Here is a tiny trained network, its code and every weight. The questions are about switching its units off for an input and a class, where a switched-off unit gives its printed mean instead of its output.

import numpy as np


def w(rows, s, z=0):
    codes = np.array(rows[::2]) - 128.0
    scale = np.full(codes.shape[1], s)
    scale[-1] = z or s
    return codes * scale


def f(y):
    return y / 2 * (1 + np.tanh(0.7978845608 * (y + 0.044715 * y**3)))


def log_softmax(a):
    a = a - a.max(-1, keepdims=True)
    return a - np.log(np.exp(a).sum(-1, keepdims=True))


def net(x, mask):
    res = np.array(x, float).reshape(1, 8) / 4 @ E
    y = f(res @ A[0][:, :-1].T + A[0][:, -1])
    res = res + np.where(mask, y, B[0][:, -1]) @ B[0][:, :-1]
    return log_softmax(res[-1] @ U[:, :-1].T + U[:, -1])


A, B = {}, {}
E = w([
[231,70,189,99,170,75,183,161],'x0',
[106,148,160,10,139,20,109,193],'x1',
[144,167,101,64,64,57,199,137],'x2',
[180,140,132,164,68,84,173,183],'x3',
[115,84,84,148,56,149,180,68],'x4',
[3,148,131,44,91,108,99,98],'x5',
[163,107,65,182,69,11,34,131],'x6',
[112,1,105,63,137,132,55,97],'x7',
],0.0065)
A[0] = w([
[119,163,123,96,38,48,95,97,194],'N0',
[171,141,126,181,166,119,57,184,192],'N1',
[44,150,139,106,239,216,131,118,223],'N2',
[204,167,194,96,151,81,160,179,170],'N3',
[182,128,170,141,100,18,173,193,255],'N4',
[152,75,133,181,185,132,3,137,176],'N5',
[168,142,221,124,148,26,193,215,163],'N6',
[167,121,218,107,175,65,158,184,186],'N7',
[77,117,51,85,79,29,83,82,193],'N8',
[155,117,78,165,171,66,46,167,191],'N9',
[139,218,204,82,135,89,201,224,226],'N10',
[42,138,62,138,64,64,121,127,134],'N11',
[132,66,165,75,216,168,80,88,171],'N12',
[61,211,114,199,123,238,223,101,203],'N13',
[199,12,53,205,79,156,191,54,163],'N14',
[87,68,203,51,177,143,96,113,197],'N15',
[69,153,60,92,30,91,50,137,218],'N16',
],0.0065,0.0034)
B[0] = w([
[112,131,68,63,34,101,185,175,209],'N0',
[131,122,170,187,157,62,63,176,187],'N1',
[132,192,197,66,198,177,102,24,233],'N2',
[103,144,202,157,141,157,208,253,216],'N3',
[87,84,106,138,120,97,215,223,249],'N4',
[72,79,123,154,204,61,50,142,212],'N5',
[39,140,179,166,118,126,248,218,238],'N6',
[21,76,189,132,149,159,191,203,218],'N7',
[80,182,26,60,102,120,148,137,242],'N8',
[48,128,106,164,151,73,74,194,201],'N9',
[153,188,156,169,89,120,200,161,254],'N10',
[135,159,83,80,35,94,159,142,196],'N11',
[50,79,170,73,209,199,88,91,207],'N12',
[253,170,225,165,2,73,100,24,242],'N13',
[200,15,63,197,123,197,115,126,247],'N14',
[74,132,127,31,174,192,152,93,218],'N15',
[115,157,43,57,81,88,97,102,243],'N16',
],0.0064,0.0068)
U = w([
[73,118,171,71,188,204,110,58,33],'0',
[89,129,198,156,115,123,247,214,66],'1',
[102,171,8,74,35,74,144,126,166],'2',
[198,40,98,195,80,201,134,86,254],'3',
[93,114,135,174,161,48,29,150,82],'4',
[193,254,223,142,66,127,111,29,129],'5',
],0.0078,0.00084)

Each question gives the input, the list of numbers given to net, and the class t.
The units are the neurons (one row each of A and B). Each row of codes is followed by its name. A weight is (code - 128) times the scale printed after its matrix; where a second scale follows, it is the last column's (A, B and U).
mask holds one flag per neuron, in row order. A switched-off neuron (its flag False) gives its mean, the last column of its row in B, instead of its output. The means were averaged over made-up inputs and are rounded, as every weight is.
A unit's drop is (log p(t) with every unit on - log p(t) with that unit switched off) / (log p(t) with every unit on - log p(t) with every unit switched off).
The circuit of an input: a set's keep is (log p(t) with only the set's units on - log p(t) with every unit switched off) / (log p(t) with every unit on - log p(t) with every unit switched off). Starting from the 12 units with the biggest drops (on a tie, the unit counted first), units are removed one at a time, each time the one whose removal leaves the highest keep (on an exact tie, the one counted first), for as long as the keep stays at least 0.8.
circuit, biggest first: the units of the circuit, biggest drop first
top k neurons: the k neurons with the biggest drops, biggest first
drop when u is switched off: that unit's drop, to one decimal
input [3,-8,8,-3,-2,-6,-5,-6], class 5: circuit, biggest first => (N13)
input [-5,3,0,4,8,-8,0,-7], class 3: top 2 neurons => (N14 N2)
input [8,-6,-8,0,2,1,6,4], class 4: top 2 neurons => (N5 N9)
input [6,-4,-6,-7,2,-1,1,-4], class 0: circuit, biggest first => (N12 N10)
input [7,0,-8,-1,1,-3,5,-3], class 4: top 4 neurons => (N5 N1 N10 N9)
input [-8,-1,-4,-2,-3,-5,1,3], class 4: top 2 neurons => (N5 N1)
input [0,5,6,8,-1,7,6,-8], class 1: top 3 neurons => (N6 N3 N4)
input [-8,-7,-6,-2,2,-6,-3,-2], class 5: top 2 neurons => (N13 N2)
input [6,2,-8,-2,-8,7,-6,-4], class 0: top 3 neurons => (N2 N12 N15)
input [-1,-5,5,0,1,8,-1,-5], class 5: top 2 neurons => (N13 N4)
input [2,-6,-4,5,7,8,-5,4], class 3: top 2 neurons => (N14 N13)
input [2,-2,-8,5,3,0,7,-4], class 4: drop when N9 is switched off => 0.2
input [-4,-7,-1,-6,3,5,-7,-5], class 5: drop when N13 is switched off => 0.5
input [-6,-7,3,5,1,-1,-3,2], class 3: drop when N7 is switched off => -0.1
input [-3,2,1,6,-3,7,-4,0], class 2: top neuron => (N16)
